Below are the code and all the weights of a small trained network. Each question names an input and a class and asks about switching units off, where a switched-off unit gives its printed mean instead of its output.

import numpy as np


def w(rows, s, z=0):
    codes = np.array(rows[::2]) - 128.0
    scale = np.full(codes.shape[1], s)
    scale[-1] = z or s
    return codes * scale


def f(y):
    return np.maximum(y, 0)


def log_softmax(a):
    a = a - a.max(-1, keepdims=True)
    return a - np.log(np.exp(a).sum(-1, keepdims=True))


def net(x, mask):
    res = np.array(x, float).reshape(1, 3) / 4 @ E
    y = f(res @ A[0][:, :-1].T + A[0][:, -1])
    res = res + np.where(mask, y, B[0][:, -1]) @ B[0][:, :-1]
    return log_softmax(res[-1] @ U[:, :-1].T + U[:, -1])


A, B = {}, {}
E = w([
[167,83,171,20,105,69,160],'x0',
[143,84,99,154,2,133,95],'x1',
[101,169,209,155,85,173,214],'x2',
],0.0088)
A[0] = w([
[113,164,160,191,120,166,162,171],'n1',
[130,114,55,167,178,125,59,252],'n2',
[137,115,195,67,92,116,189,34],'n3',
[119,135,136,176,71,152,138,83],'n4',
[135,102,115,73,127,107,109,112],'n5',
[145,100,107,106,74,115,99,98],'n6',
[149,82,114,53,146,95,102,168],'n7',
[133,100,101,149,6,129,100,139],'n8',
],0.024,0.0044)
B[0] = w([
[85,132,134,226,174,184,163,214],'n1',
[118,144,176,24,103,181,138,252],'n2',
[116,139,170,22,96,172,132,199],'n3',
[159,163,76,137,108,143,41,184],'n4',
[146,82,110,159,138,86,136,186],'n5',
[107,47,146,159,84,116,181,185],'n6',
[146,149,93,143,185,25,119,227],'n7',
[148,73,88,150,1,140,71,228],'n8',
],0.027,0.019)
U = w([
[103,198,214,50,183,163,174,253],'0',
[137,103,150,67,56,188,97,62],'1',
[81,172,149,254,217,151,197,142],'2',
[140,149,63,243,118,158,72,115],'3',
[165,167,104,139,224,42,141,130],'4',
[165,79,88,190,100,56,140,67],'5',
],0.0071,0.0025)

Each question gives the input, the list of numbers given to net, and the class t.
The units are the neurons (one row each of A and B). Each row of codes is followed by its name. A weight is (code - 128) times the scale printed after its matrix; where a second scale follows, it is the last column's (A, B and U).
mask holds one flag per neuron, in row order. A switched-off neuron (its flag False) gives its mean, the last column of its row in B, instead of its output. The means were averaged over made-up inputs and are rounded, as every weight is.
A unit's drop is (log p(t) with every unit on - log p(t) with that unit switched off) / (log p(t) with every unit on - log p(t) with every unit switched off).
The circuit of an input: a set's keep is (log p(t) with only the set's units on - log p(t) with every unit switched off) / (log p(t) with every unit on - log p(t) with every unit switched off). Starting from all 8 units, units are removed one at a time, each time the one whose removal leaves the highest keep (on an exact tie, the one counted first), for as long as the keep stays at least 0.8.
circuit, biggest first: the units of the circuit, biggest drop first
top k neurons: the k neurons with the biggest drops, biggest first
drop when u is switched off: that unit's drop, to one decimal
input [3,-4,-8], class 4: circuit, biggest first => (n7)
input [1,-8,0], class 4: circuit, biggest first => (n2; n8)
input [1,-1,-2], class 4: circuit, biggest first => (n8; n3)
input [-7,-6,-1], class 0: top 2 neurons => (n2; n8)
input [-4,-6,1], class 2: top 2 neurons => (n3; n1)
input [0,0,3], class 2: circuit, biggest first => (n2; n8)
input [3,-2,-7], class 4: top 2 neurons => (n7; n8)
input [6,1,0], class 5: top 2 neurons => (n2; n7)
input [-1,-2,1], class 2: top 3 neurons => (n2; n8; n3)
input [-5,-8,1], class 2: top 2 neurons => (n1; n3)
input [4,-7,1], class 0: top 2 neurons => (n3; n8)
input [1,1,0], class 5: top 4 neurons => (n2; n3; n1; n4)
input [-6,-2,2], class 2: top 2 neurons => (n1; n8)
input [0,-7,6], class 2: circuit, biggest first => (n1)
input [8,-5,6], class 0: top 2 neurons => (n8; n3)
input [7,-3,-7], class 4: drop when n7 is switched off => 0.2
input [-1,-5,-2], class 0: drop when n4 is switched off => 0.0
input [8,2,0], class 5: drop when n2 is switched off => 1.3
